Here is a tiny trained network, its code and every weight. The questions are about switching its units off for an input and a class, where a switched-off unit gives its printed mean instead of its output.

import numpy as np


def w(rows, s, z=0):
    codes = np.array(rows[::2]) - 128.0
    scale = np.full(codes.shape[1], s)
    scale[-1] = z or s
    return codes * scale


def f(y):
    return y / 2 * (1 + np.tanh(0.7978845608 * (y + 0.044715 * y**3)))


def log_softmax(a):
    a = a - a.max(-1, keepdims=True)
    return a - np.log(np.exp(a).sum(-1, keepdims=True))


def net(x, mask):
    res = np.array(x, float).reshape(1, 7) / 4 @ E
    y = f(res @ A[0][:, :-1].T + A[0][:, -1])
    res = res + np.where(mask, y, B[0][:, -1]) @ B[0][:, :-1]
    return log_softmax(res[-1] @ U[:, :-1].T + U[:, -1])


A, B = {}, {}
E = w([
[120,141,166,111,103,108],'x0',
[200,69,137,134,56,215],'x1',
[124,96,57,1,134,123],'x2',
[128,125,108,135,125,139],'x3',
[123,227,192,63,34,130],'x4',
[128,127,125,128,126,134],'x5',
[184,155,73,151,63,27],'x6',
],0.0077)
A[0] = w([
[167,150,101,159,114,129,12],'n0',
[41,118,171,124,141,180,126],'n1',
[119,138,170,105,83,103,208],'n2',
[22,167,129,123,170,61,124],'n3',
[157,73,93,105,190,106,248],'n4',
[147,213,120,64,128,165,213],'n5',
[154,59,102,12,121,102,65],'n6',
[91,142,165,107,124,170,142],'n7',
[192,69,182,105,118,129,250],'n8',
[178,81,133,125,88,157,207],'n9',
[171,138,84,159,90,40,37],'n10',
[142,174,130,130,204,206,34],'n11',
[116,152,165,210,111,140,68],'n12',
],0.011,0.0026)
B[0] = w([
[129,105,131,2,112,154,134],'n0',
[199,162,71,66,160,79,233],'n1',
[200,118,43,181,168,143,207],'n2',
[65,122,73,135,24,207,254],'n3',
[161,118,165,227,139,131,236],'n4',
[161,82,160,249,94,44,248],'n5',
[125,56,214,111,90,130,243],'n6',
[196,148,115,130,137,163,200],'n7',
[68,175,12,171,83,161,209],'n8',
[56,174,119,137,136,181,218],'n9',
[163,105,89,30,168,136,207],'n10',
[196,123,117,64,89,120,186],'n11',
[121,16,226,46,98,127,209],'n12',
],0.0081,0.0059)
U = w([
[150,131,109,130,131,133,252],'0',
[113,57,231,69,94,122,30],'1',
[61,170,66,105,108,172,102],'2',
[213,153,61,7,186,140,3],'3',
[169,136,126,196,139,99,97],'4',
[121,143,123,116,140,135,193],'5',
[120,140,125,119,131,121,147],'6',
],0.012,0.0049)

Each question gives the input, the list of numbers given to net, and the class t.
The units are the neurons (one row each of A and B). Each row of codes is followed by its name. A weight is (code - 128) times the scale printed after its matrix; where a second scale follows, it is the last column's (A, B and U).
mask holds one flag per neuron, in row order. A switched-off neuron (its flag False) gives its mean, the last column of its row in B, instead of its output. The means were averaged over made-up inputs and are rounded, as every weight is.
A unit's drop is (log p(t) with every unit on - log p(t) with that unit switched off) / (log p(t) with every unit on - log p(t) with every unit switched off).
The circuit of an input: a set's keep is (log p(t) with only the set's units on - log p(t) with every unit switched off) / (log p(t) with every unit on - log p(t) with every unit switched off). Starting from the 12 units with the biggest drops (on a tie, the unit counted first), units are removed one at a time, each time the one whose removal leaves the highest keep (on an exact tie, the one counted first), for as long as the keep stays at least 0.8.
units of the circuit, in order: the units of the circuit, biggest drop first
most important unit: the unit with the biggest drop
top k neurons: the k neurons with the biggest drops, biggest first
drop when u is switched off: that unit's drop, to one decimal
input [-1,-4,6,3,8,3,-2], class 4: most important unit	n5
input [7,-8,6,-8,-8,-3,1], class 2: top 2 neurons	n3, n5
input [-5,-3,-3,-4,-2,-2,-8], class 3: top 3 neurons	n1, n11, n5
input [6,7,3,1,4,1,6], class 2: top 3 neurons	n8, n9, n4
input [-7,-7,-8,6,6,-5,8], class 1: top 3 neurons	n12, n1, n8
input [6,2,-4,5,-7,-5,7], class 3: top 3 neurons	n10, n5, n0
input [-1,1,-6,5,-1,3,6], class 1: top 2 neurons	n12, n1
input [-1,-7,-8,2,-5,-7,3], class 1: units of the circuit, in order	n12, n2
input [5,-6,1,8,-7,-6,8], class 3: top 2 neurons	n10, n5
input [2,-7,4,7,-1,-5,2], class 2: top 2 neurons	n3, n12
input [1,-2,4,-2,-3,-4,4], class 1: units of the circuit, in order	n6, n2
input [6,3,6,-3,8,-3,-7], class 4: top 2 neurons	n5, n2
input [4,2,-4,5,7,5,-1], class 4: units of the circuit, in order	n2, n5
input [-4,5,-8,2,-4,3,7], class 1: most important unit	n12
input [-1,5,3,3,-1,5,-1], class 2: top 2 neurons	n8, n9
input [-1,2,5,7,7,-7,5], class 4: top 3 neurons	n5, n2, n12
input [-2,-5,-8,8,2,4,-4], class 1: top 2 neurons	n12, n8
input [2,-7,-7,-6,-2,0,-7], class 1: top 4 neurons	n12, n8, n2, n9
input [-1,0,-2,0,-3,-5,-8], class 3: units of the circuit, in order	n1, n11
input [2,-7,-7,2,-3,-6,8], class 3: most important unit	n10
input [-4,4,3,7,7,7,3], class 4: top 2 neurons	n5, n3
input [-5,7,1,4,-2,5,7], class 2: top 2 neurons	n9, n8
input [-4,-2,7,2,-2,-1,0], class 1: drop when n8 is switched off	0.1
input [-2,6,-5,5,-5,-3,0], class 2: drop when n12 is switched off	-0.1
input [-6,-8,-8,-5,8,1,-4], class 1: drop when n3 is switched off	-0.1
input [0,3,-2,3,4,8,8], class 3: drop when n10 is switched off	0.5
input [-4,-8,-8,-4,4,-8,3], class 1: units of the circuit, in order	n12
